Below are the code and all the weights of a small trained network. Each question names an input and a target symbol and asks about switching units off, where a switched-off unit gives its printed mean instead of its output.

import numpy as np


def w(rows, s, z=0):
    codes = np.array(rows[::2]) - 128.0
    scale = np.full(codes.shape[1], s)
    scale[-1] = z or s
    return codes * scale


def norm(h):
    return h / np.sqrt((h * h).mean(-1, keepdims=True) + 1e-5)


def f(y):
    return y / 2 * (1 + np.tanh(0.7978845608 * (y + 0.044715 * y**3)))


def softmax(a):
    e = np.exp(a - a.max(-1, keepdims=True))
    return e / e.sum(-1, keepdims=True)


def log_softmax(a):
    a = a - a.max(-1, keepdims=True)
    return a - np.log(np.exp(a).sum(-1, keepdims=True))


def net(x, mask):
    ids = ['βγδεζηξπτφω'.index(c) for c in x.split()]
    T = len(ids)
    res = E[ids] + P[:T]
    u = 0
    for l in range(2):
        r = norm(res)
        for j in range(3):
            rows = slice(2 * j, 2 * j + 2)
            q, k, v = (r @ M[l][rows].T for M in (Q, K, V))
            z = softmax(np.where(np.tri(T) > 0, q @ k.T / 2**0.5, -1e9)) @ v
            o = O[l][rows]
            res = res + np.where(mask[u + j], z, o[:, -1]) @ o[:, :-1]
        u += 3
        y = f(norm(res) @ A[l][:, :-1].T + A[l][:, -1])
        res = res + np.where(mask[u : u + 8], y, B[l][:, -1]) @ B[l][:, :-1]
        u += 8
    return log_softmax(norm(res)[-1] @ U[:, :-1].T + U[:, -1])


Q, K, V, O, A, B = {}, {}, {}, {}, {}, {}
E = w([
[165,185,51,158,152,113,108,160,102],'β',
[121,174,83,106,99,141,150,153,187],'γ',
[203,132,79,176,167,150,191,147,162],'δ',
[142,147,177,117,205,91,110,105,72],'ε',
[142,113,101,140,133,79,50,93,111],'ζ',
[116,176,128,138,143,123,72,111,77],'η',
[140,91,89,88,124,147,107,161,152],'ξ',
[130,121,172,106,60,160,115,141,137],'π',
[134,114,110,99,66,200,117,126,170],'τ',
[111,39,145,92,71,164,166,1,101],'φ',
[106,159,164,93,120,151,138,157,93],'ω',
],0.024)
P = w([
[204,179,121,183,52,164,161,168,64],'0',
[120,131,163,134,183,49,77,202,140],'1',
[188,154,185,104,120,182,83,130,131],'2',
[113,141,57,157,25,143,231,90,32],'3',
[45,32,211,212,162,99,157,148,224],'4',
[154,149,176,75,161,239,28,215,118],'5',
[85,75,135,254,38,169,205,134,130],'6',
],0.0093)
Q[0] = w([
[118,161,111,45,94,96,104,153,85],'0.h1',
[123,151,143,135,105,76,107,154,117],'0.h1',
[188,120,196,73,192,124,48,116,153],'0.h2',
[29,57,108,132,154,60,165,54,103],'0.h2',
[126,195,99,151,254,45,134,129,133],'0.h3',
[172,147,178,48,201,160,89,124,148],'0.h3',
],0.0082)
K[0] = w([
[230,225,85,156,161,121,160,190,175],'0.h1',
[163,139,134,193,169,153,74,214,34],'0.h1',
[200,169,27,9,66,168,173,34,20],'0.h2',
[173,139,173,123,202,163,40,221,194],'0.h2',
[158,208,102,167,136,173,42,210,143],'0.h3',
[221,176,22,59,66,153,168,75,2],'0.h3',
],0.0063)
V[0] = w([
[156,132,192,230,58,84,135,173,158],'0.h1',
[141,187,134,124,116,118,94,178,87],'0.h1',
[52,220,124,250,45,69,125,58,78],'0.h2',
[108,209,164,126,158,219,221,130,115],'0.h2',
[35,185,70,142,168,189,61,173,145],'0.h3',
[101,131,255,168,152,145,161,212,106],'0.h3',
],0.0067)
O[0] = w([
[138,70,165,76,105,59,49,57,144,161],'0.h1',
[85,95,136,135,148,55,91,160,142,252],'0.h1',
[144,147,145,60,102,65,132,29,133,61],'0.h2',
[97,98,31,66,204,92,141,156,172,144],'0.h2',
[77,153,128,161,80,112,187,116,176,33],'0.h3',
[155,113,2,63,166,183,59,84,104,152],'0.h3',
],0.0098,0.0026)
A[0] = w([
[145,105,154,127,49,144,90,113,150,143],'0.n1',
[138,98,131,121,153,119,57,188,150,115],'0.n2',
[162,166,141,108,139,161,48,82,194,99],'0.n3',
[176,1,185,109,147,138,154,97,65,127],'0.n4',
[183,144,88,125,173,148,68,155,113,164],'0.n5',
[155,66,115,163,97,177,109,145,151,1],'0.n6',
[92,63,150,160,148,92,166,134,155,142],'0.n7',
[69,77,186,139,232,175,116,80,72,191],'0.n8',
],0.0088,0.0022)
B[0] = w([
[145,195,57,71,136,13,212,91,112,217],'0.n1',
[114,167,114,174,174,152,192,175,118,245],'0.n2',
[66,171,191,95,138,134,230,234,186,181],'0.n3',
[59,44,59,201,105,210,26,134,254,253],'0.n4',
[183,185,145,129,54,239,100,181,166,240],'0.n5',
[35,194,155,113,117,112,154,223,84,205],'0.n6',
[65,215,87,148,215,72,24,37,51,156],'0.n7',
[152,140,131,214,88,48,28,195,127,233],'0.n8',
],0.0067,0.0044)
Q[1] = w([
[177,139,107,157,151,170,95,170,146],'1.h1',
[142,196,169,38,171,101,119,161,98],'1.h1',
[99,97,73,148,26,180,90,70,102],'1.h2',
[196,94,167,118,204,66,178,44,53],'1.h2',
[137,81,89,136,68,234,128,48,2],'1.h3',
[196,194,181,57,197,165,142,82,199],'1.h3',
],0.0072)
K[1] = w([
[91,48,179,52,105,180,152,97,130],'1.h1',
[180,118,28,74,82,141,200,131,18],'1.h1',
[84,81,128,176,200,78,135,83,158],'1.h2',
[143,238,134,23,173,68,122,207,100],'1.h2',
[47,172,105,115,200,8,111,176,116],'1.h3',
[166,208,100,128,21,98,73,127,2],'1.h3',
],0.007)
V[1] = w([
[72,60,50,61,24,192,158,125,196],'1.h1',
[35,108,194,81,87,93,1,152,233],'1.h1',
[132,201,80,180,198,152,141,40,227],'1.h2',
[214,232,106,82,145,60,190,158,99],'1.h2',
[58,188,105,74,10,170,188,127,97],'1.h3',
[117,10,155,85,180,115,89,148,11],'1.h3',
],0.0082)
O[1] = w([
[107,2,156,187,126,133,109,67,118,204],'1.h1',
[120,158,246,86,76,180,100,44,141,253],'1.h1',
[120,40,169,40,152,69,138,193,57,61],'1.h2',
[159,48,93,105,216,214,79,104,85,21],'1.h2',
[118,113,63,233,108,159,122,3,40,141],'1.h3',
[146,234,96,120,147,189,39,106,199,114],'1.h3',
],0.008,0.0062)
A[1] = w([
[132,187,155,92,145,83,90,239,101,14],'1.n1',
[181,239,31,243,178,176,97,188,92,68],'1.n2',
[162,127,91,54,222,134,185,9,135,111],'1.n3',
[238,135,171,1,226,44,173,98,22,82],'1.n4',
[18,143,229,149,124,165,17,133,113,176],'1.n5',
[101,219,226,223,71,128,185,168,129,1],'1.n6',
[100,137,76,12,161,127,110,95,191,65],'1.n7',
[167,179,196,123,150,181,165,154,175,93],'1.n8',
],0.007,0.0028)
B[1] = w([
[129,62,123,115,65,165,114,200,56,153],'1.n1',
[45,119,166,55,87,146,131,82,207,207],'1.n2',
[58,254,117,71,149,89,212,83,158,143],'1.n3',
[56,188,105,140,26,114,175,112,114,149],'1.n4',
[42,127,49,116,85,51,133,187,222,254],'1.n5',
[163,127,87,194,127,59,248,109,204,248],'1.n6',
[63,217,79,180,226,214,172,147,108,153],'1.n7',
[160,124,190,168,103,202,168,118,49,159],'1.n8',
],0.0069,0.0078)
U = w([
[52,155,57,65,159,41,180,149,65,42],'β',
[64,41,160,97,167,78,204,86,78,131],'γ',
[142,49,138,80,168,86,134,231,117,211],'δ',
[119,197,186,83,177,169,41,194,135,231],'ε',
[171,178,245,117,88,69,105,72,143,252],'ζ',
[63,216,128,37,165,69,158,43,116,86],'η',
[68,176,169,254,118,188,157,208,162,42],'ξ',
[102,77,140,132,70,198,21,22,164,62],'π',
[103,111,98,232,155,189,133,86,30,121],'τ',
[162,130,147,143,110,106,120,117,152,10],'φ',
[77,159,32,97,209,163,61,89,174,213],'ω',
],0.0073,0.0025)

Each question gives the input, a string of symbols that net reads in full, and the target symbol t.
The units are the heads (2 rows each of Q, K, V and O) and the neurons (one row each of A and B). Each row of codes is followed by its name. A weight is (code - 128) times the scale printed after its matrix; where a second scale follows, it is the last column's (O, A, B and U).
mask holds one flag per unit, layer by layer, with each layer's heads first. A switched-off unit (its flag False) gives its mean, the last column of its rows in O or B, instead of its output. The means were averaged over made-up inputs and are rounded, as every weight is.
A unit's drop is (log p(t) with every unit on - log p(t) with that unit switched off) / (log p(t) with every unit on - log p(t) with every unit switched off).
The circuit of an input: a set's keep is (log p(t) with only the set's units on - log p(t) with every unit switched off) / (log p(t) with every unit on - log p(t) with every unit switched off). Starting from the 12 units with the biggest drops (on a tie, the unit counted first), units are removed one at a time, each time the one whose removal leaves the highest keep (on an exact tie, the one counted first), for as long as the keep stays at least 0.8.
units of the circuit, in order: the units of the circuit, biggest drop first
top k neurons: the k neurons with the biggest drops, biggest first
k most important neurons of layer l: the k neurons of layer l with the biggest drops, biggest first
drop when u is switched off: that unit's drop, to one decimal
input δ ξ ξ ζ ξ ε, target ζ: units of the circuit, in order -> [0.h2]
input ω ξ δ φ π ξ, target ξ: units of the circuit, in order -> [1.h2; 0.n2]
input π δ τ ω ω ξ, target ω: units of the circuit, in order -> [0.h2; 1.n7]
input η ξ γ, target η: units of the circuit, in order -> [0.h2; 1.h2; 1.n3]
input η ζ ω π δ, target ω: top 2 neurons -> [0.n7; 0.n5]
input τ τ π, target τ: top 2 neurons -> [0.n1; 0.n4]
input γ δ π τ ζ ω φ, target ζ: units of the circuit, in order -> [1.h1; 1.h3]
input ζ η ζ δ ξ β, target δ: units of the circuit, in order -> [1.h2; 1.h3; 1.n1]
input τ ω ζ ξ, target ω: top 2 neurons -> [0.n4; 0.n5]
input ε ε π π, target ε: units of the circuit, in order -> [1.h3; 0.h3]
input δ γ ξ, target δ: units of the circuit, in order -> [1.h3; 1.h2]
input γ ω δ π ω η, target π: units of the circuit, in order -> [0.h2; 1.h1]
input τ π φ β, target ζ: units of the circuit, in order -> [1.h2; 0.n4; 0.n5; 1.h1]
input ξ γ ε, target ξ: units of the circuit, in order -> [0.h2]
input ω η π ξ φ ζ, target ξ: units of the circuit, in order -> [0.n2; 0.h2]
input π φ ξ π π π, target ζ: units of the circuit, in order -> [0.n4; 1.h2]
input η ε ε, target η: units of the circuit, in order -> [0.h2; 1.n3]
input π δ γ β τ ξ, target β: top 2 neurons -> [0.n4; 0.n1]
input ω ζ δ π γ ξ, target π: 2 most important neurons of layer 0 -> [0.n5; 0.n7]
input ω ξ δ η π ξ, target η: most important neuron of layer 1 -> [1.n3]
input γ η ζ η, target η: top 3 neurons -> [0.n4; 0.n8; 0.n5]
input ω η ξ ω ξ π, target ω: top 2 neurons -> [0.n4; 0.n5]
input τ ω π δ ξ τ, target δ: 2 most important neurons of layer 0 -> [0.n3; 0.n1]
input ω ξ ξ ζ, target ξ: drop when 0.h2 is switched off -> 2.1
input ω ξ ε, target ω: drop when 0.h3 is switched off -> 0.2
input ξ ξ τ, target ξ: drop when 0.h2 is switched off -> 2.2
input ζ ξ ξ, target ζ: drop when 0.h3 is switched off -> 0.2
input π η ω, target π: top neuron -> [0.n1]
